Known rows, with every step that occurs:
kosop/vosi/finop/furo: [ 0.94 -0.59 -0.51  3.18  3.65  1.58  0.25  0.15 -1.93 -0.94  1.48  1.29
 -2.14  1.67  2.17  0.84 -2.82  0.14  2.68  1.81 -1.83 -1.23  4.77  1.82
 -0.39  0.63  1.31 -1.99  0.76  1.83 -2.36  0.09  1.18 -2.19 -1.62  1.05
 -1.70  0.29  0.96  0.20  0.98]
furo/simi/finop/vosi/kosop/luzapo/tuse: [ 1.47 -0.17  1.24  0.42  1.37  2.21 -0.70  1.07 -2.86 -1.16  1.73  1.11
 -3.12  0.38  0.40  0.64 -1.49  0.78  0.94  2.45 -1.23 -2.39  1.43  2.06
 -0.28  1.44  0.41  0.54  0.95  0.42 -1.13  2.17  2.62 -1.12 -0.73  1.41
 -3.69  1.31 -1.49  0.39  1.45]
simi/finop/kosop/vosi/luzapo/tuse: [ 2.75 -0.33 -0.39  0.95  1.34  2.56 -1.59  0.65 -2.41 -2.31  1.24  1.77
 -2.42  1.69  2.77  0.92 -1.39  0.89 -0.31  1.89 -1.93 -1.17  1.61 -0.01
  0.04  0.33  1.76 -1.65  1.52  1.15 -1.55  2.40  2.49 -2.82 -1.23  0.37
 -2.76  0.34  1.62 -0.88 -0.07]
luzapo/simi/finop/vosi/kosop/niteb: [ 1.49 -0.33  1.09 -0.09  0.72  0.53 -0.42  0.77 -3.06 -2.00  2.37  1.57
 -3.32  2.61  1.25  1.24 -1.19  1.52  1.74  2.24 -1.83 -1.51  3.00  0.60
 -0.10  0.82 -0.66 -0.57  0.15  1.37 -0.69  0.34  0.95 -2.57 -1.26  0.91
 -1.90  1.55  0.12  0.84  2.93]
tuse/luzapo/finop/vosi/kosop/niteb: [ 1.03 -0.81 -0.06  2.99  0.42  1.81 -0.91  0.06 -3.19  1.14  1.83 -0.01
 -3.01  5.32  2.08  1.17 -2.22 -0.18  0.89  2.15 -2.10 -1.97  3.15  2.53
 -0.54  1.51  0.45  1.24  2.27  3.42 -1.31 -3.11  1.41 -3.49  0.94  1.32
 -2.36  2.38  3.23 -0.25  2.96]
niteb/kosop/luzapo/finop/furo: [ 1.47 -0.35 -0.64  3.14 -1.55 -0.46  0.27  1.62 -2.09  3.08  1.83  1.36
 -2.82  1.39  1.41  1.76 -1.01 -0.71  1.26  2.13 -0.79 -0.77  2.55  1.04
 -0.99  0.55  0.74  0.33  1.59 -1.62 -0.95 -0.96  1.03 -2.86 -1.01  1.67
 -1.46  0.52  3.15 -0.17  2.27]
furo/luzapo/tuse/finop/kosop: [ 3.71 -0.02  0.27  2.16  2.60  2.50 -1.73  1.25 -2.83  1.34  1.64  2.09
 -2.62  0.95  3.37  1.20 -1.89 -0.67  0.20  2.33  0.04 -2.43  0.05  2.67
 -0.56 -0.11  1.86  0.78  4.01  1.82 -0.96  1.45  0.21 -2.17 -1.81  0.17
 -4.64  2.83  2.22 -0.63  0.47]
furo/kosop/luzapo/tuse/finop: [ 4.97 -0.32  1.48  1.12 -0.52  0.63 -0.44  2.60 -3.54  2.81  1.33  1.59
 -3.36 -0.48  1.08  0.91 -1.62  0.18 -0.83  2.09 -0.64 -2.10  0.27  3.11
 -0.45 -0.31  2.47  1.37  2.66  1.10  0.21  2.56  1.13 -1.95 -0.74 -0.18
 -2.99  2.83  0.53 -0.25  1.19]
luzapo/finop/vosi/kosop/niteb/tuse/furo/simi: [-1.70 -0.15  0.64  2.22  2.89  1.52 -0.21  0.17 -2.09  0.04  1.58 -0.54
 -4.14  1.51  1.62  0.99 -1.92  0.85  0.56  2.35 -0.82 -3.85  2.83  1.08
 -0.57  0.84  1.21 -0.39  0.32  3.38 -1.88 -0.60  3.09  0.11 -0.20  0.36
 -1.71  1.96 -0.88 -0.06  2.28]
vosi/kosop/finop/furo/tuse/luzapo/simi: [ 1.37 -0.35 -0.55  3.23 -1.83  0.66 -1.73  0.04 -4.33  0.36  1.51  2.48
 -2.09 -4.57  3.18  1.40 -1.26  0.72  2.90  2.38 -2.73 -1.71  0.85  1.53
 -1.07  1.73 -0.19 -0.02  1.79  1.56 -1.41 -2.28  2.23 -2.97 -2.05  0.39
 -2.80  2.11  1.85  2.19  1.72]
kosop/niteb/vosi/finop/furo/simi: [-2.49 -0.92  0.66  3.03  2.44  0.26  0.05 -0.30 -1.61  2.04  1.59 -0.05
 -3.16  3.21  1.20  1.06 -3.20 -0.09  2.62  2.44 -0.79 -1.39  3.42  0.68
 -0.80  0.77  0.42 -0.28  0.00  0.20 -1.99  0.76  0.96 -2.12 -0.97  0.98
 -1.92  0.33 -1.26  1.28  2.02]
niteb/vosi/luzapo/simi/finop: [ 0.38 -0.78  1.01  0.06 -1.26 -1.76  0.12  0.43 -2.48 -2.16  2.18  1.03
 -4.07  6.53  1.97  1.61 -0.74  1.03  0.95  1.66 -0.91 -0.15  0.12  0.06
 -0.22  0.66  0.05 -0.61  0.55 -1.46 -1.11  2.34  1.30 -3.58 -1.70  1.66
 -3.42 -0.33  1.75  1.97  2.21]
simi/finop/vosi/luzapo/tuse/furo: [ 1.52 -0.28  0.18 -0.29 -0.03  1.30 -1.00 -0.08 -2.06 -2.73  1.51  0.38
 -2.99  2.46  1.34  1.12 -0.03  0.93  1.20  1.30 -0.63 -2.22  3.44 -0.43
 -0.15  0.69  0.46 -0.90  1.72  1.02 -0.46  0.61  2.32 -0.66 -0.43  1.36
 -2.78 -0.14 -0.48  0.00  2.25]
niteb/simi/finop/vosi/luzapo: [ 0.27 -0.21 -0.38 -0.58 -1.52 -0.36  0.44  1.13 -2.72 -1.55  1.85  0.37
 -3.61  4.91  1.51  1.02 -1.16  1.77  2.61  1.24 -0.53 -1.19  2.58 -0.88
 -0.07  1.26 -0.32  0.66  1.77 -0.19 -0.07  0.92  1.54 -2.72 -1.43  2.00
 -3.28 -0.04  0.18 -0.68  1.84]
tuse/furo/luzapo/simi: [ 1.41 -0.19  0.67  2.62  1.29 -0.02 -1.09 -0.20 -3.45  0.09  1.84  1.15
 -3.67  2.27  3.06  1.89 -1.01 -0.44  1.69  1.39 -0.37 -2.19  1.14  1.78
 -0.29 -0.54  0.66 -0.09  2.06  3.05 -2.33 -0.96 -0.20  0.78 -1.57  0.71
 -3.22  2.77  2.33  0.39  2.04]
tuse/finop/kosop/luzapo/simi: [ 4.40  0.06  0.45  1.24 -1.55  0.11 -1.77  1.90 -2.84 -0.30  2.49  1.92
 -3.25  4.28  2.69  1.36 -1.76  0.37  0.41  2.54 -0.36 -1.48 -1.87  2.29
 -0.69 -0.13  1.53  0.84  3.33 -0.55  0.17  1.97 -0.55 -4.08 -1.30  0.49
 -2.26  3.14  1.68  0.96  1.46]
simi/finop/vosi/kosop: [ 2.85 -0.25 -0.10  0.99 -1.35  0.58  0.49  0.23 -2.49 -1.61  1.77  1.58
 -2.89  2.31  1.56  0.87 -1.21  0.93  2.41  1.84 -2.06 -1.57  2.25  1.51
  0.16  1.07  0.38  0.36  1.16  0.45 -0.09  0.40  2.28 -2.46 -0.99  2.00
 -2.76  1.14  0.44 -0.41  3.14]
furo/finop/kosop/niteb: [ 1.65 -0.53 -0.92  2.59 -0.68  1.68 -0.55  0.81 -3.05  3.00  1.53  1.60
 -2.34  1.96  3.45  0.49 -3.21  0.20  0.62  2.53 -2.11 -2.53  0.89  1.92
 -0.36 -0.11  2.20 -0.15  1.72  1.32 -0.75  1.77  0.41 -2.63 -0.42 -0.12
 -1.57  2.09  0.92 -0.03  1.30]
luzapo/tuse/furo/kosop/niteb/simi: [ 0.22 -0.02  1.26  1.50  1.15  0.05 -0.90  1.87 -3.48  4.15  0.65 -0.12
 -3.73 -2.69  0.72  1.19 -1.28  1.11  0.96  1.18 -0.81 -2.71  2.47  0.44
 -0.20 -1.01  2.24  0.48  1.37  2.71 -1.50 -0.08  1.13  1.49 -1.29 -1.13
 -2.10  1.87 -1.10 -1.21  1.49]
niteb/vosi/finop/kosop/luzapo/tuse/furo/simi: [-1.27 -0.11  0.31  3.10  0.82  0.57 -1.36  0.24 -1.54  0.10  1.52 -0.35
 -3.47  4.80  1.30  0.97 -2.18  0.21  1.49  2.13 -0.11 -2.55 -0.07  3.16
 -0.31 -0.34  2.07 -0.47  0.81 -1.79 -1.97  2.63  1.62 -1.43 -1.07  0.62
 -2.26  1.37 -1.32  1.69  1.08]
kosop/niteb/simi/finop/furo/tuse/luzapo: [ 0.00 -0.30  0.08  1.50 -1.64  0.06 -1.38  0.31 -4.20  2.67  0.84  0.06
 -4.00 -2.44  2.10  2.15 -1.88  0.79  3.55  1.82 -2.05 -1.81  4.31 -1.71
 -0.93  1.69 -0.73  1.36  2.99  2.55  0.04 -1.03  0.35 -2.90 -1.30  0.08
 -3.40  1.83  1.26 -0.39  2.05]
kosop/niteb/tuse/luzapo/simi/finop/furo: [ 0.22 -0.54  0.84  1.24 -1.42 -0.60 -1.41  1.29 -3.60 -0.03  1.09  0.37
 -4.38  0.37  2.06  1.83 -0.54  0.21  2.29  2.15 -1.87 -2.57  5.49 -1.57
 -0.63  0.48 -0.52 -0.44  1.55  1.54  0.13 -1.36 -0.01 -2.89 -1.45 -0.84
 -4.03  1.33  0.80  0.94  1.85]
vosi/finop/furo/kosop/luzapo/tuse: [ 2.92 -0.48  0.15  2.37  0.65  0.99 -0.21  1.23 -2.31  1.12  1.19  1.62
 -2.46 -0.11  1.08  0.81 -2.04 -0.23  1.97  1.91 -0.06 -1.78  2.43  2.62
 -0.59 -0.35  0.65 -0.68  0.86 -0.54 -0.45  0.43  1.75 -2.85 -1.53  0.32
 -1.95  1.26 -0.83  1.14  1.39]
finop/vosi/kosop/luzapo/simi: [ 2.22 -0.28  0.50  1.78  0.31  0.98  0.11  1.48 -3.14 -0.55  2.52  2.07
 -2.63  2.31  1.50  1.01 -1.53  0.72  2.35  2.24 -1.64 -1.13  2.06  2.60
 -0.14  1.12  0.46  0.24  1.51 -0.19 -1.41 -0.24  1.17 -3.28 -0.92  2.30
 -2.26  1.49  1.02  1.03  2.54]
tuse/furo/niteb/vosi/finop: [-1.97 -0.69  0.74  3.33  0.21 -0.30  0.43 -1.05 -2.02  1.58  1.32 -1.13
 -3.38  7.77  1.59  1.29 -2.00 -0.23  2.40  1.43 -1.89 -2.00  1.99  3.10
 -0.03  0.36  0.54  0.20  1.75  2.52 -2.90  0.58  1.65  0.32 -1.38  1.39
 -2.22  1.76  0.30  0.52  2.90]
vosi/kosop/niteb/simi/finop: [ 1.06 -0.30  0.48  0.78 -1.42  1.51 -0.08  1.06 -3.72  3.24  1.56  1.18
 -3.63  0.79  0.77  1.54 -1.23  0.94  2.58  1.99 -2.75 -0.82  2.81  0.23
  0.20  0.88  0.38  1.46  0.79  2.95 -0.55  0.83  1.02 -2.90 -1.92  0.41
 -3.63  2.09  0.81 -1.68  2.99]
kosop/niteb/tuse/simi: [ 0.48 -0.65  1.22  1.34  1.14  0.76 -0.13  1.48 -2.42  4.37  1.60 -0.23
 -3.68 -0.70  0.46  1.18 -1.63  0.47  1.65  1.97 -1.90 -2.46  3.18 -1.22
 -0.16  0.56  1.62  0.20  0.83  1.21  0.01  1.01  0.22 -0.07 -1.18 -0.13
 -3.70  0.37  0.33 -0.54  1.47]
simi/finop/kosop/niteb/tuse/luzapo: [ 1.94 -0.41 -0.64  1.80 -3.13  0.68 -1.63  0.65 -3.10  0.50  0.78  0.30
 -3.78  2.22  2.75  1.39 -1.17  0.14  1.28  2.13 -2.43 -2.55  2.94 -0.58
  0.00 -0.04  0.84  0.44  1.84  0.82  0.87  0.05  0.97 -3.45 -0.63 -0.56
 -3.84  2.21  1.69 -0.99  1.42]
finop/vosi/luzapo/tuse/furo: [ 0.51 -0.44 -0.04  1.09  2.32  1.70 -0.72  0.38 -1.90 -0.66  1.64  0.31
 -2.17  1.45  1.57  0.84 -0.64  0.57  1.57  1.25 -0.36 -1.87  3.02  0.10
 -0.35  0.58  1.13 -0.85  2.15  1.05 -1.59 -0.71  2.13 -0.39 -0.27  1.86
 -2.60 -0.69 -0.02  0.12  1.79]
furo/simi/finop/vosi/kosop: [ 0.78 -0.25  0.46  1.15  0.64  0.50  0.26  0.04 -2.48 -1.53  1.71  0.84
 -3.09  2.00  1.35  0.42 -2.15  0.98  1.82  2.07 -1.07 -2.06 -0.49  1.49
 -0.16  1.03  0.00  0.81  0.45  1.51 -0.93  1.41  3.02 -0.73 -0.77  1.93
 -2.88  1.34 -0.96 -0.17  2.17]
tuse/simi/finop/furo/kosop/niteb/vosi/luzapo: [ 0.31 -0.60  1.43  2.50 -4.01 -1.83 -0.66  0.05 -2.35  1.11  1.67  0.49
 -3.71  3.84  1.42  0.76 -2.43  0.48  1.46  1.80  0.74 -1.02 -0.99 -2.22
 -0.50  0.76  0.47  0.85  1.94  2.03 -0.40  2.56  2.74 -1.55 -0.65  0.92
 -0.47  0.27 -0.72  0.19  2.40]
simi/finop/kosop/luzapo/tuse/furo: [ 4.14  0.14  0.06  1.27 -2.74  1.28 -2.46  0.60 -2.61 -0.77  1.22  1.37
 -3.39  0.99  1.86  1.71 -0.31  0.14  0.66  1.91 -1.62 -2.37  1.80  1.09
 -0.10 -0.20  1.89 -0.29  2.37 -1.46 -0.35  1.02  0.98 -1.49 -0.91 -0.03
 -2.62  2.04  0.35  0.01  1.48]
kosop/vosi/luzapo/tuse/simi/finop/furo/niteb: [-0.11 -0.65  1.67  1.74  2.92  2.54 -1.35  0.49 -2.63 -0.74  1.51  0.75
 -2.23  2.68  1.57  0.64 -2.10  0.40  0.57  1.85 -1.30 -1.14  2.34 -0.84
 -0.45  2.07  0.28 -1.27  3.06  5.00 -3.62  2.38  3.02 -0.31 -1.68  0.96
 -2.38 -0.55  0.53 -0.32  0.08]
niteb/vosi/luzapo/tuse/simi/finop/furo/kosop: [ 0.35 -0.41  1.54  1.95 -2.48 -2.07 -0.51  0.92 -2.09 -0.14  1.41  0.82
 -3.58  2.60  1.42  0.69 -1.61  0.78  1.06  1.53  1.04 -1.10 -1.76 -0.91
 -0.51  0.47  1.09  0.05  2.08 -0.36 -0.98  3.01  3.34 -1.66 -1.50  1.00
 -1.95 -0.85 -0.85  1.22  1.65]

Rows:
[-1.56 -0.81  0.79  3.04  2.74  0.43 -0.33 -0.09 -2.42  0.72  2.12  1.10
 -3.46  4.78  2.34  1.69 -2.64 -0.43  2.61  2.51 -0.31 -1.33  4.99  1.17
 -0.70  0.58 -0.35 -0.91  0.74  0.87 -2.27  0.22 -0.38 -3.42 -1.79  0.70
 -2.30  1.33  0.73  1.85  2.08]	kosop/niteb/vosi/finop/furo/luzapo/simi
[-0.96 -0.09  1.66  2.34  1.93  0.42 -0.74  1.68 -2.27  1.71  1.40  0.22
 -2.26  0.26  0.28  0.61 -1.79  0.62  1.39  1.80 -1.10 -1.90  1.72 -0.22
 -0.45  1.18  0.43 -0.56  2.50  3.10 -2.67  2.20  2.32  1.45 -2.40  0.56
 -1.76 -0.37  0.10 -0.87  0.76]	luzapo/tuse/simi/finop/furo/niteb/kosop/vosi
[ 1.30  0.02  0.30  2.45 -1.36 -1.02  0.44  1.44 -2.61 -0.24  0.97 -0.15
 -4.82  1.14  2.22  1.11 -1.14  0.71  0.15  1.67 -0.34 -4.27  3.54  1.58
 -0.31 -0.29  2.43 -0.35  1.49  0.47 -0.36  0.04  2.70 -0.12 -0.20 -0.05
 -1.52  2.33 -0.29  0.02  1.61]	niteb/tuse/furo/kosop/luzapo/finop/vosi
[-0.13 -0.21  0.88  1.23 -1.89  1.21  0.56  1.26 -3.83  1.00  1.69  0.54
 -3.43  6.22  1.17  1.05 -1.96  0.85  2.62  2.10 -2.40 -1.51  3.29  2.07
  0.12  2.26 -0.97  2.10  3.18  2.50 -2.02  1.19  2.18 -2.55 -1.83  2.04
 -3.25  2.40  0.22 -1.05  2.19]	furo/niteb/simi/finop/vosi/kosop/luzapo
[-1.70 -0.48  0.72  3.48  3.68  1.34  0.41  0.64 -1.93  0.05  1.41 -0.25
 -2.74  3.40  1.60  0.38 -3.19  0.35  2.73  1.97 -1.46 -2.55  3.69  1.04
 -0.27  1.26  0.58 -1.61  1.61  4.11 -2.79  1.82  2.25 -0.35 -2.42  0.57
 -2.13  0.41 -0.29  0.10  0.31]	kosop/vosi/finop/furo/niteb/tuse/simi
[-1.00 -0.84 -0.12  1.30  1.30  3.14 -1.26 -0.04 -2.55 -0.44  1.57  0.37
 -1.20  2.72  1.86  0.45 -0.84  0.77  0.19  1.95 -2.03 -2.81  5.68  0.91
 -0.55  1.94  0.75 -0.97  2.03  1.60 -3.11 -1.15  2.96  0.80 -0.52  1.04
 -2.04  0.12 -0.92  0.65  0.53]	kosop/finop/vosi/luzapo/tuse/furo/niteb
[-1.39 -0.47 -0.84  1.32  0.09  1.19 -0.37  1.88 -1.77  2.12  2.29  0.41
 -0.83  0.65  0.15 -0.04 -0.64  1.28  0.90  1.81 -0.40 -1.89  2.15 -0.50
 -0.49  1.18  1.03 -0.32  0.52 -0.58 -0.71  0.91  2.59  0.21 -0.98  1.57
 -1.55 -1.64  0.34 -0.37  0.72]	niteb/kosop/finop/vosi/luzapo/tuse/simi
[-0.16 -0.18  0.22  2.18  1.59  1.51 -0.07  0.31 -2.08  0.24  1.62 -0.02
 -4.01  1.64  1.80  1.36 -1.22  0.76  0.94  2.16 -1.56 -3.42  4.74  1.08
 -0.37  0.80  1.55 -0.70  0.87  2.46 -1.31 -1.40  2.41 -1.08 -0.37  0.34
 -1.64  1.78  0.31 -0.24  2.91]	luzapo/finop/vosi/kosop/niteb/tuse/furo
[-0.81 -0.78  1.02  1.02  0.27 -0.31 -0.83 -0.52 -2.86 -0.07  1.68  1.15
 -3.90 -0.54  2.49  2.22 -1.58  0.93  1.91  2.34 -1.27 -0.52  2.96 -2.32
 -1.05  1.66 -0.75 -1.01  1.27  0.73 -1.13  1.61  1.52 -3.90 -1.46  0.88
 -2.18 -0.09  0.88  2.03  2.21]	kosop/niteb/vosi/luzapo/simi/finop/furo/tuse
[ 1.91 -0.33  0.86  2.53 -2.16 -0.79 -0.65  0.32 -2.67 -1.04  1.56  1.14
 -3.04  2.32  2.02  0.35 -2.59  0.73  1.09  1.46  0.45 -1.19 -1.47 -1.43
 -0.31  0.67  0.91 -0.11  2.17  3.97 -1.09  2.67  3.34 -0.60 -0.94  0.92
 -0.49  0.48  0.16 -0.60  1.17]	tuse/simi/finop/furo/kosop/vosi/luzapo
[ 1.10 -0.07  0.97  2.38 -2.85  0.46 -1.82  0.29 -2.61 -0.20  1.07  0.49
 -3.75  5.07  2.15  1.61 -1.11  0.02  0.51  2.18 -2.00 -2.35  2.01  1.84
 -0.09  0.55  1.42  0.20  3.27 -0.87 -2.16  2.04  1.82 -1.40 -1.20  0.42
 -2.41  2.14  0.05  0.47  1.48]	simi/finop/kosop/luzapo/tuse/furo/niteb/vosi
[ 0.75 -0.19  0.08  0.77  0.40  1.87 -2.40 -0.23 -2.19 -1.13  1.16  0.41
 -2.85  1.47  2.01  0.96 -0.68  0.42  0.17  1.55  0.08 -1.88 -2.08 -0.61
 -0.34 -0.37  0.77 -0.56  1.34  2.08 -1.36  1.75  3.09 -0.18 -0.94  0.39
 -3.08  0.60 -0.44 -0.19  0.85]	vosi/luzapo/tuse/furo/simi/finop/kosop
[ 1.23 -0.44  1.09  1.28  2.25  2.00 -1.54  0.80 -2.39 -1.47  1.65  1.26
 -2.46  0.39  1.40  0.79 -1.52  0.70  0.82  1.68 -0.78 -1.07  2.26 -1.40
 -0.45  1.47  1.29 -1.72  2.25  3.06 -2.30  2.29  2.33 -0.90 -1.45  0.75
 -2.45 -1.12  0.55 -0.05  0.24]	kosop/vosi/luzapo/tuse/simi/finop/furo
[ 1.01 -0.37  0.46  1.21  0.58  1.15 -1.28 -0.34 -4.40 -0.20  1.61  0.53
 -3.45 -2.06  2.25  1.72 -1.74  1.30  2.51  2.16 -2.60 -2.08  1.63  0.84
 -0.59  1.76 -1.32  0.61  1.92  4.28  0.06 -0.27  1.63 -3.35 -0.57  0.86
 -3.06  2.71  2.41  0.87  2.77]	furo/tuse/luzapo/simi/finop/vosi/kosop/niteb
[ 0.83  0.09  1.39  0.46 -0.36 -0.09 -1.17  1.54 -3.58  2.40  0.59 -0.09
 -4.26 -1.79  0.50  1.33 -0.80  1.40  0.69  1.22 -0.91 -3.02  2.93 -0.01
 -0.07 -0.84  1.70  0.34  1.14  2.70 -0.71  0.89  1.35  1.24 -1.38 -1.45
 -2.20  2.14 -1.55 -1.27  1.75]	luzapo/tuse/furo/kosop/niteb/simi/finop
[ 2.23 -0.02 -0.13  1.31  3.10  1.56 -1.46  0.36 -3.16 -1.23  1.94  1.58
 -2.85 -1.57  4.08  1.35 -2.65  1.57  0.33  2.27 -0.89 -1.29 -2.76  0.50
 -0.95  0.81  1.04 -0.78  2.99  4.01 -0.73  3.66  1.97 -3.61 -1.69  0.54
 -2.03  2.15  2.92  0.45  0.25]	furo/tuse/finop/kosop/vosi/luzapo/simi
[-2.35 -0.18 -0.02  1.67  2.38  1.49 -0.56  0.91 -2.56  0.64  1.11 -0.29
 -2.65  0.04  0.77  0.76 -0.54  0.69  0.11  1.46 -0.73 -1.55  1.27 -0.67
 -0.13 -0.12  1.18 -1.02  0.18  5.45 -2.31  3.38  3.35  1.20 -1.13  0.70
 -2.35 -0.15  1.07 -2.25  0.73]	niteb/kosop/vosi/luzapo/tuse/furo/simi/finop
[-0.68 -0.33  1.18  3.71 -0.20  0.19 -0.52  1.90 -2.38  4.85  1.59  0.59
 -1.77  0.61  0.46  0.96 -1.75 -0.77  2.54  2.07 -0.65 -1.12  1.15  0.30
 -0.88  1.20 -0.28  0.92  3.59  1.12 -2.52  0.18  1.66  0.05 -2.08  1.60
 -1.88 -0.01  0.62 -0.17  1.47]	finop/furo/niteb/kosop/luzapo/tuse/simi
[ 0.65 -0.41  0.57  1.39 -0.55  0.05 -1.63  0.98 -2.34  0.22  2.45  1.00
 -3.33  6.50  2.98  1.24 -2.13  0.68  0.15  2.60  0.07 -0.79 -1.49  0.04
 -0.71  0.01  1.16  0.46  2.63  1.48 -0.55  2.79  0.42 -4.80 -1.05  0.45
 -1.68  1.83  1.37  0.71  1.81]	tuse/finop/kosop/niteb/vosi/luzapo/simi
[ 1.24  0.26  0.89  0.99 -2.93 -2.13  0.03  1.77 -3.33 -2.56  1.13  0.29
 -5.19  0.89  1.89  1.13 -0.28  1.46  1.10  1.61 -0.26 -4.13  3.11  0.50
  0.03 -0.72  1.21 -0.71  0.97  0.62  0.42  1.58  2.17 -0.13 -1.12 -0.38
 -1.89  2.37 -1.51  0.63  1.77]	niteb/tuse/furo/kosop/luzapo/simi/finop/vosi
[ 0.88 -0.11  0.01  1.41 -0.98  0.63 -0.78  1.15 -2.17 -1.41  1.49  0.37
 -3.70  2.50  2.28  0.58 -1.51  1.24  0.83  1.78 -0.90 -2.35 -0.20 -1.76
  0.22  0.47  1.78 -1.05  1.46  1.93 -0.14  3.95  2.77 -1.52 -1.69  0.20
 -3.13  0.09  0.84 -0.93 -0.02]	niteb/tuse/simi/finop/kosop/vosi/luzapo
